Below is a small trained network, with its code and all its weights. Each question gives an input and a class and asks what happens when units are switched off, that is, made to give their printed mean instead of their output.

import numpy as np


def w(rows, s, z=0):
    codes = np.array(rows[::2]) - 128.0
    scale = np.full(codes.shape[1], s)
    scale[-1] = z or s
    return codes * scale


def f(y):
    return y / 2 * (1 + np.tanh(0.7978845608 * (y + 0.044715 * y**3)))


def log_softmax(a):
    a = a - a.max(-1, keepdims=True)
    return a - np.log(np.exp(a).sum(-1, keepdims=True))


def net(x, mask):
    res = np.array(x, float).reshape(1, 5) / 4 @ E
    y = f(res @ A[0][:, :-1].T + A[0][:, -1])
    res = res + np.where(mask, y, B[0][:, -1]) @ B[0][:, :-1]
    return log_softmax(res[-1] @ U[:, :-1].T + U[:, -1])


A, B = {}, {}
E = w([
[114,161,58,156,62,57,141,56],'x0',
[128,135,131,127,136,116,128,134],'x1',
[223,176,107,109,83,147,129,168],'x2',
[114,90,82,61,121,107,2,142],'x3',
[135,110,109,146,127,154,123,118],'x4',
],0.018)
A[0] = w([
[46,101,174,154,150,137,111,73,251],'N1',
[117,154,78,165,54,58,130,57,162],'N2',
[253,160,106,96,93,130,133,158,179],'N3',
[128,102,75,85,75,98,60,159,120],'N4',
[129,121,140,126,143,158,139,166,105],'N5',
[183,171,99,141,93,116,163,109,130],'N6',
[147,145,154,143,144,139,152,128,157],'N7',
[146,160,161,149,154,124,135,158,142],'N8',
[115,143,166,113,119,149,138,126,158],'N9',
[85,119,71,91,104,106,91,111,109],'N10',
[132,134,170,185,130,144,178,123,223],'N11',
[82,120,139,102,145,112,93,83,162],'N12',
[136,157,130,164,122,173,130,122,151],'N13',
[111,98,163,123,157,146,84,160,197],'N14',
[104,166,106,162,116,127,221,119,145],'N15',
[177,158,130,124,109,132,133,175,169],'N16',
[136,118,112,102,149,132,71,161,112],'N17',
],0.017,0.012)
B[0] = w([
[78,136,174,120,165,104,203,113,225],'N1',
[111,167,111,119,137,34,66,37,251],'N2',
[190,110,112,128,85,170,96,151,247],'N3',
[95,146,57,164,105,144,91,184,224],'N4',
[121,103,104,180,84,135,122,122,163],'N5',
[176,159,129,99,103,135,98,67,203],'N6',
[166,129,144,149,104,109,161,122,173],'N7',
[145,144,148,172,132,153,155,119,171],'N8',
[134,121,156,172,122,149,167,128,156],'N9',
[101,132,75,150,136,124,136,119,196],'N10',
[144,107,253,182,118,74,154,133,221],'N11',
[66,99,78,130,193,146,134,111,185],'N12',
[158,136,189,126,117,125,120,126,163],'N13',
[113,112,142,72,169,181,178,152,207],'N14',
[160,149,182,83,156,110,133,78,216],'N15',
[186,117,115,156,81,173,130,126,195],'N16',
[106,128,115,60,105,141,101,143,187],'N17',
],0.013,0.028)
U = w([
[105,102,167,161,185,120,214,156,255],'0',
[58,121,106,3,234,202,122,146,157],'1',
[179,75,151,198,75,174,132,144,104],'2',
[138,98,84,44,95,207,89,222,76],'3',
[80,135,152,121,171,47,144,64,80],'4',
[42,98,36,153,201,65,113,102,86],'5',
[200,199,126,71,108,123,94,79,111],'6',
[118,183,31,151,51,106,58,147,106],'7',
],0.011,0.004)

Each question gives the input, the list of numbers given to net, and the class t.
The units are the neurons (one row each of A and B). Each row of codes is followed by its name. A weight is (code - 128) times the scale printed after its matrix; where a second scale follows, it is the last column's (A, B and U).
mask holds one flag per neuron, in row order. A switched-off neuron (its flag False) gives its mean, the last column of its row in B, instead of its output. The means were averaged over made-up inputs and are rounded, as every weight is.
A unit's drop is (log p(t) with every unit on - log p(t) with that unit switched off) / (log p(t) with every unit on - log p(t) with every unit switched off).
The circuit of an input: a set's keep is (log p(t) with only the set's units on - log p(t) with every unit switched off) / (log p(t) with every unit on - log p(t) with every unit switched off). Starting from the 12 units with the biggest drops (on a tie, the unit counted first), units are removed one at a time, each time the one whose removal leaves the highest keep (on an exact tie, the one counted first), for as long as the keep stays at least 0.8.
circuit, biggest first: the units of the circuit, biggest drop first
unit that matters most: the unit with the biggest drop
top k neurons: the k neurons with the biggest drops, biggest first
drop when u is switched off: that unit's drop, to one decimal
input [3,4,-8,1,1], class 5: circuit, biggest first -> (N12)
input [-7,3,1,3,-2], class 3: top 2 neurons -> (N1; N2)
input [-3,-7,1,7,-2], class 3: top 3 neurons -> (N4; N1; N2)
input [7,5,1,4,-6], class 7: top 2 neurons -> (N1; N4)
input [7,-6,1,8,-6], class 7: top 2 neurons -> (N4; N1)
input [-5,5,0,-4,-2], class 0: top 2 neurons -> (N3; N6)
input [0,-5,8,7,4], class 3: top 2 neurons -> (N2; N3)
input [0,-3,-1,2,3], class 1: top 2 neurons -> (N2; N11)
input [0,0,-6,-2,8], class 0: top 2 neurons -> (N2; N6)
input [1,-6,2,7,4], class 7: top 2 neurons -> (N4; N10)
input [-2,-8,-7,0,0], class 0: top 2 neurons -> (N2; N1)
input [8,-6,1,5,3], class 7: top 2 neurons -> (N4; N1)
input [0,-4,7,2,7], class 3: top 2 neurons -> (N2; N3)
input [-6,-8,5,1,3], class 3: unit that matters most -> N11
input [-3,7,2,6,2], class 3: drop when N12 is switched off -> 0.0
input [-1,1,-4,-6,4], class 0: drop when N2 is switched off -> 1.9
input [0,8,0,1,5], class 1: drop when N16 is switched off -> 0.1
